[100 = 0]
0 [107  92  94 119 110  98  96 115 102  97  81  92 103  72  95  97  99 105
  68  95  89 117  96 101 112 108 122 140 108  96  94 100  89  89 110  95
  78 105  99 109 110  96  99  79  84  83  99 121 103 129 102  96 108  84
  95 106  87  88  95  86  98]
1 [118  97  95 114 104  99  89 108 100  88 106  91 113  74  95  60 103 140
  78  93  94 107 104 100 108  88 118 134 112 112  96 112  94  97 105  91
 116  99 108 106 105 102  85  94  81  91 106 118  96 120 101 132 108  92
  92 113  78 100  99  92  86]
2 [112  92  96 106 145  95  75  93 104  84 102  74 106  79  98  29  83 154
  85 108  89 122 121  85 114  82  92 117 110  99 107 110  59  96 121  91
 134 111  93 103 109 102  88  86  89 102 127 125 108 112 114 117  99  82
 112 124  88  81  89  79  60]
3 [102  90 100  94 100 110  91  99 102  92  91  91 114  81  80  77 102 103
  92 109  91  99 109  84 106 100 112 116  94 104 103  97 107 102 111  63
 102 112  97 109 109 102  73  87 100  91 116 103 106 103 103 114 112 102
 104 113  91  90  96  89  91]
4 [114 102  85  96 116  99  94  93 103  84 100  77 108  96 100  38 102 152
 106 100  90 105 114  94 111  84 103 135  95 103  96 104  51  93 109  89
 150  96  95  97  95 110  99  68  77  90 133 120  97 105 115 104 103  86
 113 125  84  86  96  63  72]
5 [115  87  99 111 129 100  66  77 102  83 105  63 100  71 101  54 101 185
  75  94 104 112 108 104 133  84 106 158 115  98  98 116  39  86 121  79
 130 107 120 115 108 101  89  80  69  92 152 136 113 114 110 115  94 101
 109 118  74  95 107  85  61] -> 2 4 1 0
6 [116 109  94 113  99  97  93 107  90  95  94  89 110  95  91 100  95 130
  81 100 100  98 102 112 104  97 126 126  97  98 104  94 107  97 121  86
  73  99 111 109 101  95  85  79  98  90 104 109 105 101 101 104 106  93
 107 118  94 100 104  90 100] -> 0 3 1 4
7 [102 103  96 101  90 103 109 106  98 106  74 109 114  88  97  97 112 125
  97  98  97 116 113 111 114  91 131 126  90 103 101 102 108 104 100  87
  75  98  98  98 107 119  94  92  93 102 108 101 104 103 112 115 103  87
  95 124  97  98  89  85 108] -> 6 3 0 1
8 [111  99 104 111 121 106 107  94 108 100  79  94  87  96 108  92  94 110
 101 107 112 105 102  91 108 106 105 109  91  95  99 100  81  96  97 127
 110 101  95 100  95  96 119  89  86  97  94  97 101 103 109  85 107  68
  98  89  89  95 111  89 104] -> 0 6 7 3
9 [112  98  87  97 126  90  81  92  91  86  93  95 107  99  98  51 116 144
 108 101  98  92 115  88 101  68  92 108 108 105  98  99  45  86 105  74
 138 103  94  77  92 118  91  96  65  87 117 106  99 102 114 102  98  88
 112 119  89 100  89  80  69] -> 4 2 1 3
10 [117 102  92  97 127  95  88  71  93  88  84  79 101  89  96  45 102 193
 102  98 110  88 110 102 108  73 112 147 102 103  89  91  61  85 113  73
 149  99  96  97  97 115  96  75  74  95 147 122 107  95 144 102 102  81
 110 126  82  96  99  60  73] -> 4 9 5 2
11 [115 112 104 103 126 101  73  84 104  79 102  85 107  77  94  57  95 150
  95 106 102 105 104  80 109  66  89 123 101 102  97  99  58  99 108  84
 135  97  96 102 100 100  95  90  68  97 131 118 101 106 108 120 101  89
 113 113  90 101  97  92  51] -> 2 9 4 1
12 [107 108  99  99 103  98  93  98  96 104  66  98 113  96 103 100 108 122
 106 102  86 108 102 103 104 105 131 119 102 108  92  98  98 101 110  91
  92 101 111 100  96  92 105  88  97  97  98  93  99 101 108 106 102  90
  99 116  93 112  96  92 106] -> 7 6 3 0
13 [111 110  91  99 138  99  82  88  91  92  84  94 115  92  96  44  95 171
 121 107 101  89 102  90 111  89 105 121  93 103  94 100  61  88 120  83
 140  82  99  93 100 109 114  63  73  98 124 114 117  96 121 112 107  86
 118 131  93  87  95  64  73] -> 4 10 9 11
14 [114 102  97 107 149 104  78  83 102  89  72 107  98 108  93  53  99 178
 117 102 110  94  96  93 105  85 117 116 109 110 101  90  61  76 100  77
 151  90  89  75 102 126  96  63  71 100 129 111  97  69 142 106 102  78
 105 118  85  85  90  75  70] -> 13 10 9 4
15 [ 98  98  86  89  93 104  93  99 102  85  98  99 115  88  97  79  97 125
  90 103  91 108 110 106 108  81 129 110  98  91 105 101 106  99 114  78
 108 100 106 105  98 106  73  93  84  96 111 119 102 111  94 121 107 106
 110 125  94  92  90  97  85] -> 3 1 6 7
16 [112 104  91 105  85 112  83  91 105  96 112 118 105  95  85  63 105 131
  93 108 105  99 114  97 113  71 109 120 109 111  91 104  94  84 114  80
 125 105 100 107  93 122  79  84  90  97 138 127  98  91 101 111 105 103
 104 121  96  92  88 101  69] -> 15 1 3 11
17 [119  98  89 112 118 109  67  99  96  77  83  68  98  78  87  43 121 195
  87 102 103 111 103 103 121 101 143 174  97 113  92 112  57  72 122  64
 119  97  98  94 100 118 109  63  67  75 122 133  93 104 141 107 116  80
 111 119  91  79  95  78  72] -> 10 5 4 13
18 [108  97  92 105 108 108  86  99 106  94  89  88 101  91 101 105  98 121
  89  92  97 112  89 103 112 103 117 100  95 104  98  85  80  97 110 100
  90 100 102 108 115  93 116  85  95  96  86 100 116 113 116  98 115  75
 104 104  94  89  92  83 102] -> 12 8 0 6
19 [103 100  88 104 146  96  82 102 118  83  66  85 101  77  88  41  88 165
  90 108  93 113  98 102 116  96 130 133 108  93  87 105  36  91 127  71
 126  96  99  92 120 111 113  47  63  93  97 111 113 108 132 102 104  72
 106 134  79  83  68  64  64] -> 13 4 17 2
20 [116 112  81 108  99  89  79 102 115  91  69  89 115  79  87  41 102 188
  88  96  85 116 117  81 128  84 151 144  97 112  90 110  77  88 125  59
 118 103 100  96 104 115  81  51  72  86 146 127  98 112 129 127 106  76
 102 134  76  81  82  64  77] -> 17 10 4 19
21 [109 101 103 101 106 104 104 110 104  93  88  99 104  91 105  97  99 113
  81  98  99 104  94 110 111 114 120 107  94  97 108  87  94  82 108  88
  84 111 105  99 113  96 103  80 104 102  92  99  97 104 107  98 103  74
  90 105  89  81 103  92 113] -> 18 6 12 0
22 [118 104  84  89 137  87  81 100  87  47  62  87 113  96  83  61  94 186
  95  94  99 101 100 100 113 103 123 142 102 108 102  98  72  81 105  65
 119 103  86  84 108 109  99  42  68  97 125 110 103  94 134 117 108  65
 107 129  83  86  73  62  76] -> 19 13 14 10
23 [ 98 106 108 108  92 102  93  92  97 104 110  94 116 105  91  73  98 135
 101  98  91  89 116  97 107  75 117 115  96 108 104  99  84  92 110  96
 109 102  91 108  95 106  80  91  95  97 123 123 117  94 101 115 109 106
 108 123  91  88  98  97  72] -> 16 15 3 1
24 [111 101 103 116  92  93  89 107 111  80  92 101 118  89  93  76 101 151
  72  93  94 124  93 110 113 111 125 136  81  99  92 106  94  94 114  70
  70 106 102 110 110 104  90  91  78  74 113 119  90 112 104 102 111  95
 105 105  80  95 103  87 104] -> 6 0 1 7
25 [109 112  79  91 121  96  90 100  91  88  56  95 113  84  92  49  98 181
 115 105  94 101  98 105  99 101 141 146 109 113 100  88  88  83 123  68
 136 103  92  86  96 113  91  55  71  91 123 101 100  97 129 122 113  70
 102 140  98  87  85  66  88] -> 22 13 20 10
26 [ 95  83 101 109 125  93  99  97 104 113 102  79  87  93 107 108  89 121
  99 106 106 107  98  96 116 112  88 111 100  81 100  98  69 102 100 101
  98 103 100 106 109  94 131  93  93  92  92 109 111 128 115  86 102  76
 103  99  87  78 103  96  80] -> 8 18 21 0
27 [105  92  93 102  99 102  97 100  97 103  78  91 112  95  93  80  99 126
 131  91  99 108  96 101 118 102 129 137 102 112 113 105 109  86 109  90
  89 109 123  94 111 107  91  91 104  89  98 107  95 105 118 111 103  99
  95  97  94 108  97  84  97] -> 12 7 6 3
28 [106  88 107 109 111 100  98 110  86  89  85  96  97  80  98  99 100 115
  84 101  98 111  94 103 106 112 119 121  92 104 113 103  92  91 111  79
  79 118  98 105 115  89 108  85  95  93  95 108 105 121  94 101 107  86
 102  98  90  97 115  87 109] -> 21 0 18 6
29 [110  99  81  95 108  89  81 106  95  86  53  96 123  85  82  43 123 185
 100 108  93 101 105 100 113  83 164 151  94 121  87 103 100  87 116  53
 129 100  82  77  98 123  71  44  76  85 144 105  99  87 145 114 114  84
 107 118  90 104  75  66  76] -> 25 20 22 17
30 [116  99  80  95 131  96  92 109  97  88  66 100 116  97  82  60 106 200
 109  98  99  99  93 106 109  97 144 135  96 113  99 106  76  82 118  59
 104 108  97  81 103 132  95  54  85  92 126 105 103  79 144 108 110  62
 108 113  99  91  85  63  76] -> 25 22 29 14
31 [118 105  92  90  98  95  95  97  96  86  57 100 127  92  75  36 123 178
  98 105  97 104  99  99 100  97 132 136 102 104  83  99  81  81 111  41
 120  92  84  89 101 119  69  45  91  94 127 118 103  88 140 118 130  81
 106 148  88  81  76  61  75] -> 29 25 30 20
32 [116 102  79 108 120  99  84  88 102  79 117  86 103  86  96  38  93 137
  94 119 100  87 108  94 106  69 105 128 106 104 100 114  71  93 106  75
 140  90 104 105  99  99  83  86  90  95 145 126  91  98 104 114 108 104
 115 132  99 105  95  93  65] -> 11 4 16 2
33 [124  99  87 109 109  95  82 105  98  88 113  92 117  93  85  58  95 138
  97 109  97  93 117  93 114  86 103 109  98 105  95 108  75  95 104  89
 126 105  83 102 103 108  93  97  81  92 134 115  96 109 107 111  96 108
 103 134  90  86  69  86  68] -> 32 16 23 11
34 [118 109  93 111 128  82  72  82 103  73  90  84  96  87  98  46 102 162
 109 101 105 109 109  92 116  83 113 126 101 114  90 108  52  88 114  84
 138 105 108 107  97 110  90  76  72  96 139 123  97 105 115 118 106  81
 115 125  86  92  85  83  69] -> 4 11 13 2
35 [114 109  85  93 115 103  89 105 108  85  65 114 125  85  82  53 115 194
 103  98  99 118 112  96 116  75 147 143 101 118 100 100 101  86 121  49
 109 106  98  93  95 124  78  64  72  94 137 117  98  86 139 128 119  82
 103 127  83  80  91  57  75] -> 29 20 30 31
36 [ 97  88  98 119 121 106  94 103 111 108  81  78  82  91 108  92  66 114
  81 109  87 107  96 104 103 111 103 116 106  87 101 102  65  94 113  98
  92 101 101 109 127  84 115  83  98  93  78 104 101 129 108  98  86  79
  95 107  84  93 102  89  93] -> 26 18 0 28
37 [ 98  90 102 113  96 102  95 104  99  89 101  81  97  87  97 106 111 147
  80  92 102 117  85 116 113 117 127 146  89 118  92 113  94  80 111  78
  77  94 115 105 110 104 100  85  81  86 109 112  97 124 111 121 116  76
  96  99  91  87 111  98 108] -> 24 28 0 6
38 [113  97  89 111 110 114  83  95  93  87  96  84 112  89  83  70 104 138
  74 104  88  92 111  86 130  86 121 121  91 109 110 116  73  92 118  89
  97 110  97 100 109  81  80  77  94 102 129 130 106 122  92 105 103 118
 112 130  73  97 102  87  70] -> 23 33 1 15
39 [105 105  72  91 129 100  98 101  99  93  63 103 118  87  86  44 104 192
 105 103 110 100  86  98  95 103 141 134 101 111  99 104  85  89 114  73
 125  93  85  75  88 125  95  41  77  87 121 103 107  95 137 111 112  68
 100 154  91  74  77  59  70] -> 25 30 31 22
40 [109 108  79  93 130  96 102  85 103  88  55  93 114  94  89  60 110 184
 108  96 102 101  92  90 114  84 136 135 107 106  89 105  59  85 114  76
 126 105 101  93  95 106 102  58  77  86 126 108 103  95 139 115 123  68
 104 128  97  89  81  62  78] -> 25 30 39 22
41 [130 102  95 109 132  99  86  76  94  75  94  88  83  85  95  49 107 167
 104  92 104 103  92  96 117  84 116 151 105 105  94 104  58  76 111  64
 145  98 104  80  96 123  95  76  70  94 139 120  97  98 122 114  95  78
 128 117 102  80  96  83  71] -> 34 10 4 13
42 [103  99  93 101 129  94  78  88 100  82 106  82 110  75  84  46  96 163
 106 107 106 115 104  96 128  87 108 139  94  91  99 103  52  84 118  82
 139  98  94 104  95 114  87  68  79 102 140 124 105 103 120 106 108  93
 117 121  94  89  96  75  62] -> 34 4 11 13
43 [104  95  92 112  97 105  96 102 105  93  79  90  96  92 101  85 107 128
  73  96  96 103 112 106 106 110 135 123  99 112  90 103  96  83 108  82
  72 102 105 105 111 100  96  74 106  90 103 114  99 112 101 107  99  97
 105 120  89  95 117  89  88] -> 6 28 0 21
44 [110  93  96 133 105 114  84 102 100  95 107  56  81  84 105  88  90 163
  67  91  88 108 100  97 142 126 101 144 102  97  93 102  44  85  94  85
  86 106 117 125 125  84 107  87  67  84 109 130  94 147 101 107 108  72
  98  87  92  89 104 100  95] -> 37 0 36 26
45 [102  98  87 104 133 111  81  88  99  82  93  95 100  97  92  36 106 159
 118 100  93 101  97  98  98  78 106 121  90  99  97 101  70  83 109  79
 153  97  97  80  87 118  97  66  88 102 131 115 110  83 132 102 100  60
 115 110 108  90  82  72  76] -> 13 14 4 41
46 [ 96 112  92  87  91  90  96 121 100  94  73 113 118  90  86 113 100 119
 108 102  90 111 100 108  93 103 124 112 104  84  88 107 123  88 102  81
 100  93  92  82  99 109 103  87 104 108 108 101  90  95 109  95  99 106
  98 115  97 106  91  83 110] -> 12 7 6 21
47 [103  92  84  96 114 103  82  94  99  79  98  96 109  75 106  73 103 138
  96  95  91 104 104  96 108  73 112 109  92  98 105 104  86 105 117  73
 103 100 104 107 110 114  67  98  82 105 118 128 109  99 105 107 103 119
 118 138  75 100  87  89  73] -> 15 23 38 33
48 [110  96 108 121 110  91  95  90 112  97  97  71  77  94  97 103 104 124
  96  96  99  96  93 125 107 104 110 135 106  88  97 103  72  73 110  84
  93  97 106 109 110  89 129  91  78 108  97 121  98 122 106 104  96  81
 104  96  93  92 105 100  99] -> 26 36 28 18
49 [ 91 104 101 100 112 102  96 109 106  95  81  96 104  88 104 106 101 130
  94  92  94 112  90 105 101 112 116 119 102  95 101  91 108  83 111 102
  93 113 102  94 107 103 119  88  91 106  97 105 106 102 104  93 110  91
 103 105  90 101 105  84 110] -> 21 12 18 28
50 [114 103 102 104  89  97  94 100 107  92  77  86 100  76 104 106  90 130
  88 105 103 117  93 101 110 108 122 134  94  96 106  95  88 105 101  86
  71 103 116 109 119  94 104  70  88  86  87 110  92 121 107 115 114  99
  93 110  83  97  95 105 115] -> 28 0 6 21
51 [105 100  91  94 136  94  85  83 106  79  66  88  91  80  94  51  94 162
  96 106  91  98 101  99 111  93 134 142 110 100  94 100  53  80 106  73
 120  98  85  95 106 100  98  52  74  85 126 106 104 102 128 104 101  76
 114 129  81  82  76  67  63] -> 19 40 22 34
52 [114  98  89  98 132  86  78  81 112  88  45  98 108  93  83  47 102 183
 113  87 106  92  92 105 108  88 153 157  99 116  79 102  93  81 104  61
 133 105  98  77  81 138  88  55  68  89 138  97  89  72 150 113 113  57
 112 121 107  96  84  66  77] -> 30 29 25 40
53 [ 95 101  88 101  87 107 102  91  88  94 101  94 124  70  91  80 111 136
  76  99  96 105 107 113 112  82 126 131 114 114  99 100 102 104 116  82
  87 107 100 107 130 101  77  99  91  96 118 114 106 111  91 108  96 118
 107 128  73 100  96  81  90] -> 15 47 1 6
54 [102 102  88  98 109  98  79  98  90  80 103 109 105 108  78  61  97 136
 118 107 107 103 105 106 103  73 110 111 108 110 103  98  93  89  99  85
 136 108  98  91  91 104  73  82  91  96 142  92 102 101 111 113 102 108
 106 125  97  91  93  97  61] -> 16 33 23 32
55 [107  96  77 104 101 105 100 103 106  93  83  97 110  90  93  85 105 134
  86 106  94 104 104 105 104 105 138 125  92 111 101 100  87 104 122  73
  86 104 106 109 108 104  94  87  97  96 105 110 109 120 104 107  90  92
  95 127  88 101  90  87 108] -> 43 6 7 12
56 [108 108  73  89 120 102  66  97  98  82  60 108 138  86  82  57 112 193
  95  98  98 100  94 111 104  96 153 141 105 115 101  91  94  95 124  57
 121  99  90  82 104 113  83  35  80  84 137 111 100  92 132 120 111  72
  98 140  89  91  82  67  74] -> 25 29 39 35
57 [120 112  92 112 143 100  69  96 109  77 109  61 111  73 100  44  73 150
  88 108 105  98 111  77 128  76 101 130 108  90 101 102  44 100 125  81
 136 102 101 111 117 100  91  74  81  98 121 119  98 122 104 117 112  93
 112  97  77  86  89  88  58] -> 2 11 42 34
58 [ 98 105  85 110  96 111  95 101 104  83  86  92  98  75  95  89 100 115
  76  85 100 100 101 114 100  95 119 133 100  98  97 102 102  97 117  76
  80 105 120 114 107  99  90  99  90  84 101 110  96 117 101 110 108  87
 100 100  87  97 103  92 100] -> 6 43 0 55
59 [ 86 101 103  91 106  95 108 116  97 105  68 122 130  99  88  76 102 110
 111 110  96  99 104 112  80 102 124  67  98 104  96  93 122  99 109  73
  97  90  78  95  91 110  89  69 110  97  90  73 103  93 108 113 110  99
  92 104  98 113  81  86 102] -> 46 12 7 3
60 [ 94 107 105 103 100 110 103 102 107  96  79  81  94 102 106 106 101 116
  98  94 108  99  92 111 114 108 117 118  91  98 100 107  98  87 106  86
  85 106 105  94  93 102 104  88  91  96  96 102  92  99 114  89  95  73
 102  94  92 100 106 102 100] -> 21 49 12 28
61 [116 107  90 104 142  92  87 107 103  92  58  82 117  86  93  37 113 191
  99 105 101 106  96 111  93 101 145 151 100 108  89 103  69  77 112  50
 123 103  81  86  99 115  95  53  66  92 125 116 101  87 135 108 109  69
 107 137  96  95  89  51  79] -> 25 30 39 40
62 [112 106  95  95 135 104  91  85  90  83  54  99 119  81  81 128 104 200
 113 110  91 108  95 108 102  99 165 149  92 121  89  85  71  85 113  52
 121 114  99  76 104 117  86  54  82  71 127 116 105  88 147 115 113  81
 109 135  78  95  72  59  83] -> 30 56 40 25
63 [111 105  96 107  92 100  93 103  95  80  85 103 111  91  77  85 114 129
  96  99  96 104  95  94  99  95 119 115  96 106  93 105 109  99 106  74
  90 101 101  96  98 115  87  89  81 104 115 108 117  97 121 111 116  99
  99 102  94  88 100  89  98] -> 3 7 6 15
64 [105  93 100 103 131  96  80  98  92  90 100  81 112  84  83  36  97 168
 103 103 113 100 106  94 104  70 115 133  96 102 102  97  67  88 113  83
 140 104  91  96  99 111  85  75  84 100 128 120 102  93 116 106 103  88
 111 118  94 100  83  70  74] -> 42 4 34 45
65 [108 107  95 100  82  96 105  95 101  96  70 105  95  98  97 112 103 138
  92 109  96 101  96 111  96 101 104 118 103 109 102  88 115  94  96  87
 100 103 104 103  93 106  95  82 104  88 100  94  93  94 111  93 116  85
  82 102  91 112 101  85 116] -> 12 49 60 21
66 [118 104  89  98 138 112  88 101 110  72  67  75 112  83  90  31  99 186
  97  95 104 112 100 100 117  87 145 136  95 101  95 111  42  97 118  73
 126 103  95  91 108 118  86  51  71  99 119 110 104 112 130 116 108  77
 106 123  82  91  77  68  76] -> 19 51 40 61
67 [120 113  87  84 137  99  90  84 101  74  77 100 113  97  87  39  97 167
 121 107 108  99 105  86  91  83 115 115 101  98  91 101  69  79 103  78
 142  92  91  86  96 123 100  60  78  91 125  93 106  89 128 103 110  76
 112 123  83  94  89  71  73] -> 13 14 45 40
